B:
0: [  15 -196   24  -25  136  -74  -19   79   38   52  -31  181 -219 -146
  -59   84  -35  306   -4  -81  -70  149  178   33 -121 -217    9  -50
  -90 -108  -74  -13 -138  196 -148   59   35    2 -199  107  175   98]
1: [  72 -149   86   -7  207  -39  -54  108   74   -7  -40  136 -242 -136
   21   -1   19  221   30   -6    4  158   51   65  -32 -181   46 -107
  -68  -95 -101    3 -174  140 -112   44   79    0 -161  141  140  104]
2: [  25   52  423   62 -151  248   46   87  120  130   98   86  -11   66
  192  241   24 -206  151 -117   90 -115  -63  -85   39  -47  204 -241
   47  114   48 -214   33  253   44  205  100  -48  187 -106 -342 -124]
3: [ -23  -67   59 -230  -93  -17 -147  -93   92   95    7 -222  178  169
  166  194   70   17  -67  -68   49 -171   48 -166 -363   -6   97 -176
  129   74  245  -61 -181  -56  -91  113 -189  -93  -19   95   79   -4]
4: [ 108  103 -323  -79 -494 -174 -347 -337   55  178   25 -480  843 -148
  -42 -160 -105 -200 -130   80 -200 -279  163   89 -429  264 -287  -72
  462  207  379 -145  156   70   43   85 -169  206  378 -292   14  134]
5: [ -32 -227 -134 -169   44   91  -33 -102  215   74  -30 -167   -9  104
   92  378  113   42 -134 -212    1  -47  -55 -196 -324  -34   60  -86
 -142   -7  256   30 -184 -100 -177   53 -137  -25 -169  118  203    0]
6: [ 125  219  326  -77  -99  -65 -111  109   32   83 -134   56   77 -172
  102  -14   83  -44  180   43  198 -170 -180   46  131  -16  170 -264
   96  180  102  -59  -10   77   82  125   60  258  242   28  -21 -141]
7: [  93   15 -360 -168 -264 -176 -277 -246   31  152  -18 -305  419 -241
  -85   20  -42  -14 -114  -26  -87  -92   42   49 -412  122 -231  -79
  155  150  314  -60  -26   91 -164  -13  -41  302  124  -36  272  199]
8: [ -25 -100  183  -19  118  235  193   10  206   10   65  212 -291  146
  209  308   62  -86  -30 -127   80   79   79  -33   66 -128  247 -177
 -102 -100   -1 -101  -44  119  -42   52   87 -169 -177  -72 -133 -120]
9: [ 146  148 -162  -10 -290  -96 -251 -208   22   73   44 -271  527 -186
   -7 -247  -94 -178 -155   85 -102  -85  112  252 -185  162 -167 -128
  362  155  163 -129  137  136   80    1    8  158  260 -282  -39  157]
10: [  -7   42   40  -64  175  -82  -20  114  144  -51 -308  173 -202 -202
   77  162  226   90   44  -42  164 -145 -344   -9  143  -90  272 -139
 -211  -29  191  198  -43 -161   94    7  -50  330  -95  201  281 -256]
11: [   6   30  419   53  153  214  190  203  164    1  -12  382 -398  -35
  187  254   99    9   76 -155  187    6 -140    3  223 -228  361 -220
 -170  -86  -89  -37  -42  175   27   86  168  -37 -139   63 -110 -156]
12: [  31  -44    8 -235   88   53  -66  -67  218   -3  -38 -192   24  137
  198  170  158    7 -195 -109  136  -93 -105  -50 -193  -20  166 -180
    3    3  208   46 -218 -201  -60   -4 -122  -68 -138  128  175   -3]
13: [  61   68 -226   35   30 -200  -10  -39   80    3 -194  173  -13 -380
  -87  -91   11  102  -77   29  -64   31   -2  225  114  -38  -17  -25
  -63  -74   78   80  150   47   86  -96   81  373  -54 -109  220  -64]
14: [  78  105 -397  -91 -518 -203 -332 -387    7  226   66 -507  785 -136
   -7  -87 -119 -225 -127   58 -222 -248  147   -2 -512  277 -338  -69
  365  200  396 -171  169   77  -23   19 -106  250  315 -292   -1  170]
15: [  51   73  117   85 -195  -33  -25  -62   62   76   -5   36  234  -86
   72  -76  -69 -128   80   91  -69  -51  138   36  -46   37   22 -142
  238   74   61 -180  180  229  107  140   19   53  185 -258 -206 -123]
16: [ 153  254  117  -93 -192  -29 -127   47  107  155  -41 -107  170 -254
   14  -24   58  -66  -33 -101  108 -171 -190  210  127   47   21 -174
   33  179  167  -68    8   35  102  -15  131  370  296  -59    5   31]
17: [ 146  279   96  -95 -223  -52 -122   24   94  179  -19  -57  167 -284
   32    7   42  -65    1  -89  108 -212 -171  183  102   27   10 -179
   34  133  168  -73   18   75   61  -23  163  387  263  -39   19   59]
18: [  26 -109   28 -174  309  119   34   35  211 -133  -43   15 -288   70
  127  104  153  104 -285 -133  157  174  -81  139  -43 -124  246 -159
  -94  -60   32   72 -252 -102  -52  -79  -16 -116 -297  147  234   19]
19: [  61   48  451    5  239  181  188  236  183  -29  -60  314 -430   -9
  195  158  133   39   38 -129  233   77 -175   52  308 -206  363 -237
 -190  -44 -124  -11  -87   59   60   47  170  -27 -124   62  -90 -174]
20: [  42  -90  499   29  267  183    9  340   41    6   16  332 -526  -44
  102  172   90  173  130 -137  163   82  -73  113  260 -302  290 -213
 -192  -64 -198  -20 -241  202  -22  113  173  -67  -93  223  -62   42]
21: [  42   41   77  111 -232    3  -40  -90   72  100   25   56  247  -92
   77   -7  -78 -180  140  101  -96  -95  163   16  -51   45   -5 -136
  239   44   89 -196  190  280   74  165   32   59  209 -261 -229  -98]
22: [ -38 -242 -169 -141  308  -94 -117  -90  163 -179 -211  -61  -58  102
  169   72  175  126 -118   94   44   -7  -45 -119 -272  -68  183 -117
   21 -146  169  200 -203 -240  -69   37 -275 -124 -352  222  363  -94]
23: [ -41 -250  159   83  426  -21  134  230   53  -87 -205  543 -632 -178
   19  224   87  343  154  -51   57  198  -19  -56  144 -355  257  -91
 -343 -239 -170  147 -120  147 -115   74   77   30 -416  246  234 -134]
24: [  90  164  165   15  -36    5   68  146   99  138  -44  205 -186 -298
  -17   78   32   60    6 -165   68   -9 -117  199  272 -107   84 -119
 -185   27   -2  -54   54  145   79  -47  249  338   91  -61  -21  -28]
25: [   1 -121 -448 -230  -76 -189 -183 -334  145   22 -162 -319  402   30
   67  114   73   -9 -206   25  -75 -170   76 -126 -440  120  -71  -65
  126    3  400  111  -31 -253  -97   -2 -303   86 -122  -26  354  -34]
26: [  34  -56 -103 -276   76  -63 -164  -45  105   21  -66 -165  -27  -32
   50  124  121  125 -168  -96  105  -14  -70   50 -225  -36   71 -142
  -24   54  213   44 -267  -98 -130  -42  -77  106 -104  205  332   97]
27: [ -17 -147 -304   -2  -23 -186 -157 -227   39  -55 -203  -34  285  -88
   23    0    7  -20   -1  169 -127  -81  135  -74 -285   51  -20  -70
  183  -36  229   78  109   -8  -15  103 -234   75  -87  -91  213 -128]
28: [  57   -1 -239 -157  -12 -204 -217  -64   43   61  -95 -169   94 -237
  -56  -38   45  162 -157  -44  -30  -20  -60  119 -222   -4  -89  -60
  -15   35  188   54 -121  -36  -68  -89  -20  282  -38  114  332  154]
29: [  49  -23  -23 -308  -13  -66 -155  -58   74  106  -64 -202   62   27
   68  193  104  105 -128 -138  115  -99  -31  -33 -218  -26   58 -169
  -29  110  236   23 -233 -136 -133    4 -100  101  -38  145  257   60]
30: [  71  136   64  107  -80  -28   90  -38  165   28 -125  168   98 -185
  103  -12   22 -138   72   61   14  -82  -53   40  148   16  108 -138
   56  -12   77  -46  237   93  148   57   78  196   81 -228 -104 -237]
31: [   0   62   74  102  -65   20   54  -18   32   36 -124  222    2 -122
   61  114   16 -136   54  -12   -7  -75   18   66  176  -22  145 -140
  -23   27   87  -23  236  110  153   66   41  180   63 -240 -120 -238]
32: [  33 -106 -289  -55   -2 -209 -155 -245   32  -56 -218  -49  297  -85
   45  -23   12  -14  -17  178  -69  -68  132  -64 -259   52  -21 -108
  184  -19  211   99   90  -58  -49   77 -213   78 -107  -93  250 -110]
33: [ -22 -221    5   12  143  -22  -42   81   36    8   -8  213 -277 -147
  -50   98  -20  223   47  -28  -72  179  158   66 -113 -190   40  -57
  -56 -100  -48  -56 -144  284 -135   73   54   11 -159  125  145   81]
34: [ 100  155  157   95  -42    8   39    7  110   -3 -147  158   86 -163
  104  -38   43 -158   65   56   75  -79  -90  103  226   12  157 -190
   67   55   51  -16  209   63  179   72   69  183  123 -219 -115 -232]
35: [  73  213  208   35  -32   19   30  170  116   80  -20  207 -182 -298
   32   -6   54   14   13  -94   95  -39 -167  256  272  -95  144 -142
  -86    8    1  -75   33  182  139  -46  248  311  120  -15  -49  -27]
36: [  76  104 -146   63   66 -145  -36    4   65  -66 -190  153  -26 -373
  -75 -176   29   46 -112   45  -16   86  -79  306  155  -18   40  -67
  -15   -9   44   69  144   67  145  -99   97  348  -12 -115  179  -70]
37: [  15    0 -228 -163  -46 -175 -234  -71  -23   59  -74 -120   78 -222
  -70   17   31  138 -159  -63  -26  -33  -19  144 -237  -17  -53  -76
    4   58  207   38 -108   27  -69  -77  -32  272  -33  105  320  151]
38: [  49  -70   32 -206   96  100  -97  -46  224  -15  -55 -201   49  133
  182  183  171  -23 -170 -115  140 -117 -137  -33 -149  -13  174 -187
    6   25  212   68 -221 -204  -44   36 -140  -68  -87  128  164   -5]
39: [  87    7   98   44  159   36   69  185   77   46   -3  320 -398 -330
  -81   46   -2  210  -70 -176   29  188   -9  306  248 -227   69  -78
 -236  -96 -151   -8  -59  234  -25  -88  290  209 -118   34  102  131]
40: [  61  -25   27   32  102   44   52  124   30   84   29  311 -371 -306
  -94  125  -32  172  -63 -193   -9  176   65  278  189 -212   26  -72
 -241  -86 -112  -31  -38  273  -75  -87  287  211 -119   -4   92  157]
41: [  22   22  103   75 -165    6  -70  -58   37   62    9   24  169  -28
   88  -25  -45 -177  113  115  -69  -48  153   53  -18   53   38 -151
  223   79   88 -187  136  227  108  143    8   41  209 -233 -227 -116]
42: [  69   90  149  184  -96  -17   -1   64    3   57  -19  257    8 -292
  -18  -80  -84  -24   97   27  -58   23   61  174  121  -82   38 -121
   80    4  -74 -114  192  348   98   81  174  172  107 -188 -141  -36]
43: [  88  210  195  -29  -29  -15   29  145   19  126  -45  224 -206 -276
    3   63   32   51  -11 -146  111  -28  -88  255  313 -118  119 -160
 -163   45   -9  -39   41  127   92  -74  252  337   85  -59  -15   -8]
44: [  20   60   60 -128   52 -182 -152   71   18    9 -251   60  -54 -183
   46   50  145   94  121   62  133 -126 -185   -4   13  -39  162 -170
  -32   82  195   79  -83  -52   37   58  -66  318   45  177  240 -169]
45: [ 116  146 -339 -117 -477 -216 -333 -358   72  167   47 -505  816 -136
   11 -213  -99 -202 -141  128 -174 -245  152   80 -460  277 -289  -88
  482  186  370 -172  128   56   26   34 -133  202  342 -270   22  151]
46: [ 161  272  116 -100 -183  -61 -100   65  160  164  -45 -126  160 -265
   20  -65   69  -31  -39  -91   99 -169 -202  211  145   50    8 -150
   26  151  160  -76   -4    2  124  -33  142  387  301  -47    7   20]
47: [  42  146  208   78   17   45   37   64  125  -50 -143  202  -45 -113
  146   -9  100 -171   91   82  115  -83 -133  128  271   -4  257 -202
   61   33   69  -27  143   67  221   71   58  162  118 -133 -122 -276]
48: [  21 -168  -53 -213   95   99  -59  -75  219   22  -55 -174   -2  131
  124  288  144   19 -149 -160   85  -50  -62  -99 -212  -26  118 -144
  -71   23  227   50 -222 -158 -130   51 -143  -53 -130  118  205  -10]
49: [  39    5   15   77 -239  -55  -16 -118   32  164    9   59  230  -93
   40   62 -105 -103  124   43 -134  -85  232  -43  -77   20  -68 -105
  142   31   88 -169  202  235   15  139   31   90  149 -283 -185  -80]
50: [   7  -52   10  107 -232   10  -26 -100   52  125    5   64  214  -91
    5   90  -91 -137  137   40 -145  -49  205  -28 -101   35  -38  -94
  165   67  118 -192  190  300   27  184   -1   80  189 -265 -184 -116]
51: [  -9  -42    9   92 -180  -24   -3  -61  115   94   -3   28  168  -59
   14  -12  -63  -94   83   74 -167  -19  223   43  -37   47  -20  -52
  182   30  108 -200  161  226  122  142  -22   67  201 -266 -201 -151]
52: [  18   49  133   76  -22   63   71   20   99   11 -148  216  -36 -109
   75  138   61 -137   90  -13   57  -59  -60   39  189  -21  198 -164
  -27   52   98  -24  171   98  132  102   32  171   80 -172  -88 -278]
53: [  84   54 -427  -90 -551 -194 -302 -402   37  254   60 -478  837 -146
  -78  -59 -154 -184 -132   26 -270 -248  258   18 -502  265 -373  -30
  387  192  401 -180  192  106  -36   63 -145  232  340 -349   13  158]
54: [  -1 -179  286   98  477   16  107  280   68 -169 -212  565 -628 -177
   76  111  118  299  162   17  147  190  -98   21  214 -359  350 -158
 -241 -226 -221  157 -146  153  -55   95   87  -26 -388  283  209 -144]
55: [   1   56   23   87  -74  -13  102  -42   74   46 -119  210  -10 -148
   40   97    1 -115   60    3  -24    6   34   36  120    0  106 -116
  -22   35   91  -73  237  150  113   53   69  207   55 -251  -97 -256]
56: [   9  -92  -32 -239   66   65  -38  -80  223    0  -30 -150   -5  105
  141  216  133   20 -163 -115  119  -18  -64  -66 -255  -19  152 -162
   10   30  223   -6 -223  -90 -121   27 -113  -50 -132  132  212  -21]
57: [   5 -124  -33 -192   70   78  -47  -67  232   26  -45 -168   19  107
  151  268  143   35 -162 -169   84  -92 -116 -134 -262  -41  134 -139
  -65   -9  225   54 -202 -153 -113   38 -136  -53 -162  146  199   -8]
58: [  58    3   88  175  -76  -31   40   64   59   83  -42  223  -16 -265
  -70  -53  -84   26   98    8 -122   77  129  150  135  -68  -15  -57
   26   -1  -56 -127  182  306   99   91  140  181  127 -221 -135  -80]
59: [  21 -185 -214   37   -1  106  -18 -246  196  -78  -30  -66  260   63
   94   88   -6 -155 -176   11  -99   11  152   -8 -252   43   35  -98
  185  -57  150    5   93   37  -31   95 -158 -171 -133 -212   46  -51]
60: [  48 -136   19  -75  211 -151 -176   86  -65  -23 -136  107 -198 -173
  -16    5   41  270   23   14   33   96    8   50 -102 -176   52 -129
  -79  -36  -29   99 -190   64 -128   28   -5   95 -188  219  291  105]
61: [  39   26 -184  -92  -33 -142 -236  -33   41   38  -67 -104  100 -254
  -31  -32   50  110 -137  -40  -27 -102  -91  165 -172  -26  -34  -74
   25   -6  179   64  -92   14  -13  -63  -13  258  -15  123  275  164]
62: [  17   43   83   77  -28   16   96    9  163   23 -139  221  -38 -138
   78  105   55 -103  123   33   23  -56  -30   21  167  -17  160 -128
   -7   -9  105  -51  160  114  119   97   44  187   75 -151  -71 -279]
63: [ 130   73 -275   -3 -279 -138 -214 -240   57  127   42 -291  479 -197
  -20 -176 -102 -136 -119   68 -173  -51  130  143 -242  164 -257  -70
  250  101  180 -130  137  114    9  -22   29  203  206 -270  -11  165]
64: [  50  -17 -251 -137   -9 -174 -224  -67   54   40  -87 -119   72 -251
  -52  -19   49  124 -107   -8  -26  -28  -49  139 -198   -3  -72  -67
   12   13  197   44 -124   18  -77  -67  -12  283  -22  128  330  149]
65: [  21  182  138   11  -53   -5   52  142   50  135   -1  239 -259 -283
    8  102   32   38    3 -148   52  -19  -99  220  245 -112  111 -114
 -186   -2   21  -84   50  194   96  -89  269  350   68  -36  -44  -14]
66: [  22   54 -196   57   41 -141  -42  -10   43  -22 -175  185  -58 -329
  -79  -70   28   51  -90   21  -70    9    9  294  183  -36   31  -32
  -60  -65   87   80  148   48  153  -95   65  348  -17 -122  159  -70]
67: [  47   -9  -18 -200   53  -18 -194  -12   87  -12  -55 -146   41  -70
   59   66  111   90 -175  -98  119  -60 -141   81 -225  -49  110 -169
   41   65  176   58 -224  -46  -77   -6  -75   75  -79  200  284  114]
68: [  27 -194  274   51  478   -2  105  268   57 -136 -231  541 -626 -158
   59  135  117  312  179   11  152  198  -47   18  259 -348  317 -162
 -269 -200 -213  159 -161  107  -81   94   86   -1 -361  257  222 -146]

[ 344   37  199 -136   75  103    0   88  148  -38  -74 -156  196  133
 -362  127   68  192  398   91   84  133   52 -196   -3 -188   -1   27
 -331 -214  127   84] : 11
[ -81   56  101 -126   92  175   19   95  -38 -271 -230   90   37  115
 -188  119 -259  121   73   22  237 -258   38  130 -176 -106  155   39
 -107  140  102   45] : 29
[ 168  173 -202  381   17 -318   49  185 -348  102   59 -210  260   50
  158  -14    3   33 -217 -210  197   -6  -31  116  136  -98  103   88
 -131   10  -94  143] : 41
[-310   75 -268  253   -4 -548  -18   83 -146  267  222  -40  296  -86
  493 -126  285 -272  -63 -268 -320  -54  116  313  -33  185   82  147
   75 -201  -68  100] : 54
[  58   42  120 -174  192   -9  155  117   82   36   18 -250  155 -281
 -392   52  287  235  340   16 -227  221  241 -271 -215  -79    9   36
 -438  -89  265   49] : 15
[-152    2 -204  361  -31 -415 -203  -59 -264  118  253   44   93  -31
  316 -150  202 -212 -217 -489 -138  -47  -76  285  281  212  -33  127
  246 -102  -74  219] : 47
[ 312  277   37  144  -44 -338 -263   72    6  199   71   51  289  371
  146 -132  -21  -17  203 -159  -44   35    6 -139  322    0 -160  124
  173 -397 -278  257] : 24
[   4   56  -68  205  123 -347  -43   50 -138  196  330 -234   84 -242
 -105 -178  417   88  -76 -350 -224  308   18  -99  121   73  -86  120
  -65  -78   77  127] : 26
[  59  164  191 -100  -29 -189 -240   15    6   -8   28  167  193  154
    5 -216  149   71  257    2 -374  103  304   -4  142  214 -174  272
  227 -549 -148   69] : 59
[ 253   35 -145  120   47 -149  139  140 -151  210  -49 -294  307  -10
   11  262   56   10  183  -80  190   57  -18 -172  -78 -245  203  -85
 -456   71   55  193] : 1
[  72   50  -73  222   31  -95   65  110 -187   98 -147  -63  258  129
  198  215    0  -18  205  -56  168 -223 -109   77  123 -180  116   -2
 -229   76  169  280] : 31
[  66  219  133  115 -166 -387 -431 -134 -121   36  215  291  162  244
   92 -337  182   14   93 -390 -388   78  261   78  519  417 -360  398
  534 -666 -304  181] : 20
[-318   55  -38  -88  135  -33  101  135 -145 -142  115  118  -40 -124
 -134 -163   87   92 -181   23 -233  -60  336  139 -255  120  103  148
  -60  -53  -63  -95] : 4
[ -34  -24 -234  255  133 -257  182  147 -225  141  327 -245   75 -243
  -94  -60  383   39 -226 -239  -44  165   76    4  -53  -42  107   38
 -375   43    8   68] : 57
[ -69 -182    4 -126   42  178   93   96 -108 -180   72 -152   -3 -140
 -447  116  127   79  -56  -87  150  124   91  -87  -86  -40  157  -54
 -433  219   34   38] : 63
[-315  -16 -134   91  144 -174  160  146 -113  239  234 -160   98 -233
  -24    3  338  -12   37 -128 -270   60   52 -126  -20  -12   60  -33
 -280  204  185  169] : 43
[   4   43  114  -36   -4    9 -159   52   -2 -287   63  184    1  225
 -208 -164   -7   71  -80  -96  103  -71  114  209   79  100  -36  193
   66 -240 -193    4] : 42
[ 226  -53  216 -126    1   65 -303  -62   23 -185  -31   30   -4  194
 -288  -12  -13  110  106 -152  224  161 -107  -13   87  -10  -10  108
  103 -122  -53   71] : 7
[  -9  107    2  -65  137 -118  252  147  -72  105   60 -314  219 -291
 -315   89  238  253  183  -77 -155  193  287 -185 -229  -66   79  104
 -435  -12  231  -12] : 49
[  64  124  -50  176    0 -326 -190  -27  -94  173  201  -14  132  122
   75  -94   91  -18   -8 -353  -53   70  -49   28  188   65  -60  143
  192 -177  -78  144] : 32
[  27 -143  -91   53  141   80  128  104 -120  -29  178 -186  -54 -137
 -357   93  192   82 -110 -148  186  111  -63 -135  -60 -160  150 -108
 -453  260   73  113] : 19
[ 275  165 -261  401   67 -557  234  151 -190  518   64 -484  538 -160
  321  222  375    8  301 -241  -14  128   -7  -81  -17 -223  126   60
 -479 -134  227  245] : 23
[ -56  -22  168  -98   38 -230 -504 -220  107  157  271  243  -72   16
   -8 -278  310 -111  255 -343 -549  228    6 -208  306  310 -298   95
  481 -370  -73  275] : 50
[ -95  -76 -141  122   62  -54  110   73 -248  -12   43  -81   59  -89
  -33  129  100   10 -100 -167  147  -65    5  105  -86  -70  201   15
 -263  181   79  101] : 34
[  71  121   17  105  -57 -107  -80  111  -43 -189   20   79  199  252
  -25 -100  -53   -4  -35  -89   83 -147  136  281  151   68  -18  183
   -3 -310 -171   41] : 61
[ -32  189   19   35 -104 -269 -250   -7  -58  -14  -27  181  235  296
  222  -91 -159  -93   60 -197  -47 -147  113  246  104  165  -16  227
  349 -326 -208   70] : 17
[ -64   41   70 -198  100  215 -194   74   74 -303 -178  312  -67  242
  -74  -56 -427 -135    8  102   27 -321   40   49  -93  -13   85 -143
  118    8 -193  138] : 51
[-112  -92   43 -231   87  310   -6  122  -17 -319  -95   92  -82  124
 -301   63 -290   -3 -123  136  196 -139   47   82 -233  -89  237 -102
 -136  194  -79  -49] : 21
[-149 -166   73 -210  146  307  165  186  124 -176  -44 -169   47 -117
 -419  161   49   19  176  143   32  -20   16 -111 -145 -156  153 -197
 -529  277  247   88] : 65
[-132  193 -172  315  -50 -476 -115   99 -223   88  177   98  226  133
  355 -221  126 -116 -182 -302  -88 -123  111  308  175  178  -28  249
  184 -260 -255  134] : 39
[-191   11  -45  -69  118  -48  197  155 -222  -35   61 -139   84 -278
 -211    1  206  167  -58   -6 -155  116  310  -26 -255   31  151  107
 -310   66   85  -49] : 16
[ -35   51  232 -281  -15   32 -126  -77   48 -238 -108   81  112  -29
 -310    8   -3  161  261 -133 -138   29  320   77 -118  180  -30  238
   56 -296   79  -49] : 68
[  64  -29   28   65   37  -30 -405  -45    3 -180  219  256 -184  298
  -99 -270  -95 -124 -266 -259  105  -19 -184  100  247   97  -79    6
  346 -114 -333  150] : 33
[-389   -1   39  -40    0 -318 -117  -59   18   55  141  -46  212 -317
   55 -134  382  -99  220 -340 -551   89  246  162   52  357 -121  204
  107 -235  218  105] : 8
[-334 -200   20 -225  185  102   59   35  -68   11  437  -61 -227 -427
 -550 -186  479  107 -110  -80 -541  380  293 -329  -86  187  -38  -35
 -236   89   63   -9] : 38
[-102   68 -128   -2  137  -36  189  245 -153  -21 -113  -39  160  -42
   69   74  -46   -9    3  148   25 -164  165   28 -290 -137  247  -50
 -343  106  -33   79] : 58
[-186  -64 -311  176  161 -117  364  240 -388  176  -53 -280  192 -298
  186  248  135  -35  -90   48   50  -70   56   32 -334 -213  400 -117
 -538  392  199  103] : 48
[-181  -63 -131  105   67 -233   84   86 -118  287  154 -182  199 -181
  100   92  365  -84  170 -166 -198   92    4 -107   15  -17   81  -27
 -279  105  168  222] : 60
[ 135   -9  108  -31  -43  -35 -420  -35   25 -134  171  248  -60  324
 -128 -245  -16  -97  -60 -176  -15   73  -37  -37  319  146 -143   47
  280 -272 -383  179] : 5
[ -80  -72   92 -127  109  131  -93   78  -91 -120   84   51  -96  -15
 -273  -93   79   79  -45   39  -99  116   62 -117    6   21   29   -8
  -49   65  -34   67] : 52
[-503  -87  -74  -91  151  -48  -12  126  -62 -240  179   59 -114 -239
 -105 -252  119  -93 -346  -90 -206  -15  161  291 -277  197  138   51
   20  116  -45 -100] : 56
[-150   86  126 -167   49  -24 -179    1   53 -127   21  246    2  126
 -100 -138  -38   18  104  -64 -192  -96  181   47  -32  144  -50  132
  187 -210 -102   58] : 53
